Below are the code and all the weights of a small trained network. Each question names an input and a target symbol and asks about switching units off, where a switched-off unit gives its printed mean instead of its output.

import numpy as np


def w(rows, s, z=0):
    codes = np.array(rows[::2]) - 128.0
    scale = np.full(codes.shape[1], s)
    scale[-1] = z or s
    return codes * scale


def f(y):
    return np.maximum(y, 0)


def softmax(a):
    e = np.exp(a - a.max(-1, keepdims=True))
    return e / e.sum(-1, keepdims=True)


def log_softmax(a):
    a = a - a.max(-1, keepdims=True)
    return a - np.log(np.exp(a).sum(-1, keepdims=True))


def net(x, mask):
    ids = ['βγδεζθλμξστ'.index(c) for c in x.split()]
    T = len(ids)
    res = E[ids] + P[:T]
    q, k, v = (res @ M[0].T for M in (Q, K, V))
    z = softmax(np.where(np.tri(T) > 0, q @ k.T / 4**0.5, -1e9)) @ v
    res = res + np.where(mask[0], z, O[0][:, -1]) @ O[0][:, :-1]
    y = f(res @ A[0][:, :-1].T + A[0][:, -1])
    res = res + np.where(mask[1:17], y, B[0][:, -1]) @ B[0][:, :-1]
    return log_softmax(res[-1] @ U[:, :-1].T + U[:, -1])


Q, K, V, O, A, B = {}, {}, {}, {}, {}, {}
E = w([
[165,102,50,112],'β',
[153,149,130,55],'γ',
[135,181,148,96],'δ',
[64,209,48,214],'ε',
[169,197,146,131],'ζ',
[63,107,198,67],'θ',
[169,163,243,116],'λ',
[191,222,57,139],'μ',
[129,254,188,132],'ξ',
[200,105,237,40],'σ',
[228,106,143,57],'τ',
],0.013)
P = w([
[186,138,157,252],'0',
[31,149,173,111],'1',
[49,161,201,103],'2',
[104,147,115,151],'3',
[55,136,100,134],'4',
[79,175,161,95],'5',
[114,193,62,139],'6',
[150,160,72,183],'7',
[109,210,93,105],'8',
[59,254,111,48],'9',
[120,193,109,90],'10',
],0.0055)
Q[0] = w([
[73,194,45,143],'h1',
[157,99,2,78],'h1',
[130,185,103,91],'h1',
[174,54,100,217],'h1',
],0.0079)
K[0] = w([
[175,85,177,165],'h1',
[56,178,101,113],'h1',
[235,59,170,207],'h1',
[1,131,150,4],'h1',
],0.0089)
V[0] = w([
[11,139,75,154],'h1',
[197,192,163,156],'h1',
[67,152,185,125],'h1',
[182,103,224,93],'h1',
],0.012)
O[0] = w([
[102,175,118,185,69],'h1',
[241,162,182,244,253],'h1',
[107,252,203,79,159],'h1',
[179,159,125,80,163],'h1',
],0.012,0.006)
A[0] = w([
[36,174,109,178,78],'n1',
[130,171,92,215,207],'n2',
[142,1,153,110,172],'n3',
[182,205,81,112,184],'n4',
[40,121,131,175,79],'n5',
[143,155,190,43,232],'n6',
[131,184,132,108,182],'n7',
[96,111,159,15,92],'n8',
[179,123,166,129,173],'n9',
[134,97,132,225,126],'n10',
[148,151,75,73,165],'n11',
[215,135,167,37,57],'n12',
[115,218,73,147,152],'n13',
[173,70,116,128,253],'n14',
[155,145,132,176,176],'n15',
[48,69,68,7,74],'n16',
],0.0094,0.0037)
B[0] = w([
[146,211,41,153,145],'n1',
[95,29,169,172,199],'n2',
[111,174,15,84,152],'n3',
[140,102,124,69,228],'n4',
[59,150,108,117,136],'n5',
[108,177,8,52,247],'n6',
[16,102,165,117,200],'n7',
[173,187,49,113,163],'n8',
[159,107,138,50,216],'n9',
[148,139,183,33,170],'n10',
[67,62,145,193,154],'n11',
[107,161,136,208,229],'n12',
[130,79,191,121,185],'n13',
[87,54,72,165,171],'n14',
[2,63,188,63,197],'n15',
[198,141,152,168,138],'n16',
],0.005,0.012)
U = w([
[58,36,53,92,170],'β',
[129,117,78,133,86],'γ',
[133,134,116,141,10],'δ',
[79,138,120,184,126],'ε',
[154,117,140,136,4],'ζ',
[19,59,115,2,219],'θ',
[201,173,134,145,53],'λ',
[99,14,141,84,196],'μ',
[136,164,172,151,84],'ξ',
[211,161,60,144,100],'σ',
[191,113,36,148,142],'τ',
],0.0074,0.0023)

Each question gives the input, a string of symbols that net reads in full, and the target symbol t.
The units are the heads (4 rows each of Q, K, V and O) and the neurons (one row each of A and B). Each row of codes is followed by its name. A weight is (code - 128) times the scale printed after its matrix; where a second scale follows, it is the last column's (O, A, B and U).
mask holds one flag per unit, heads first, then neurons. A switched-off unit (its flag False) gives its mean, the last column of its rows in O or B, instead of its output. The means were averaged over made-up inputs and are rounded, as every weight is.
A unit's drop is (log p(t) with every unit on - log p(t) with that unit switched off) / (log p(t) with every unit on - log p(t) with every unit switched off).
The circuit of an input: a set's keep is (log p(t) with only the set's units on - log p(t) with every unit switched off) / (log p(t) with every unit on - log p(t) with every unit switched off). Starting from the 12 units with the biggest drops (on a tie, the unit counted first), units are removed one at a time, each time the one whose removal leaves the highest keep (on an exact tie, the one counted first), for as long as the keep stays at least 0.8.
units of the circuit, in order: the units of the circuit, biggest drop first
most important unit: the unit with the biggest drop
k most important neurons: the k neurons with the biggest drops, biggest first
drop when u is switched off: that unit's drop, to one decimal
input ε θ θ, target ε: units of the circuit, in order => h1; n1
input θ μ ξ θ λ λ ε θ ξ, target θ: most important unit => n7
input θ θ β ξ, target θ: 2 most important neurons => n7; n12
input θ θ μ, target θ: units of the circuit, in order => h1; n7
input θ θ δ θ ξ θ λ, target θ: units of the circuit, in order => h1; n6
input σ δ λ σ, target σ: units of the circuit, in order => h1; n6; n8; n15
input μ ε δ, target μ: 2 most important neurons => n15; n2
input θ θ θ δ ζ θ ζ, target θ: 2 most important neurons => n7; n4
input θ λ ε, target θ: 4 most important neurons => n7; n12; n4; n13
input μ ε τ μ δ μ ξ θ μ μ, target μ: 2 most important neurons => n2; n15
input ε β ξ, target ε: drop when n9 is switched off => 0.1
input μ β θ θ δ ζ ξ β ξ, target μ: drop when n15 is switched off => 0.2
input μ ξ ζ, target μ: drop when h1 is switched off => 0.8
input σ ε ξ θ θ σ β, target θ: most important neuron => n12
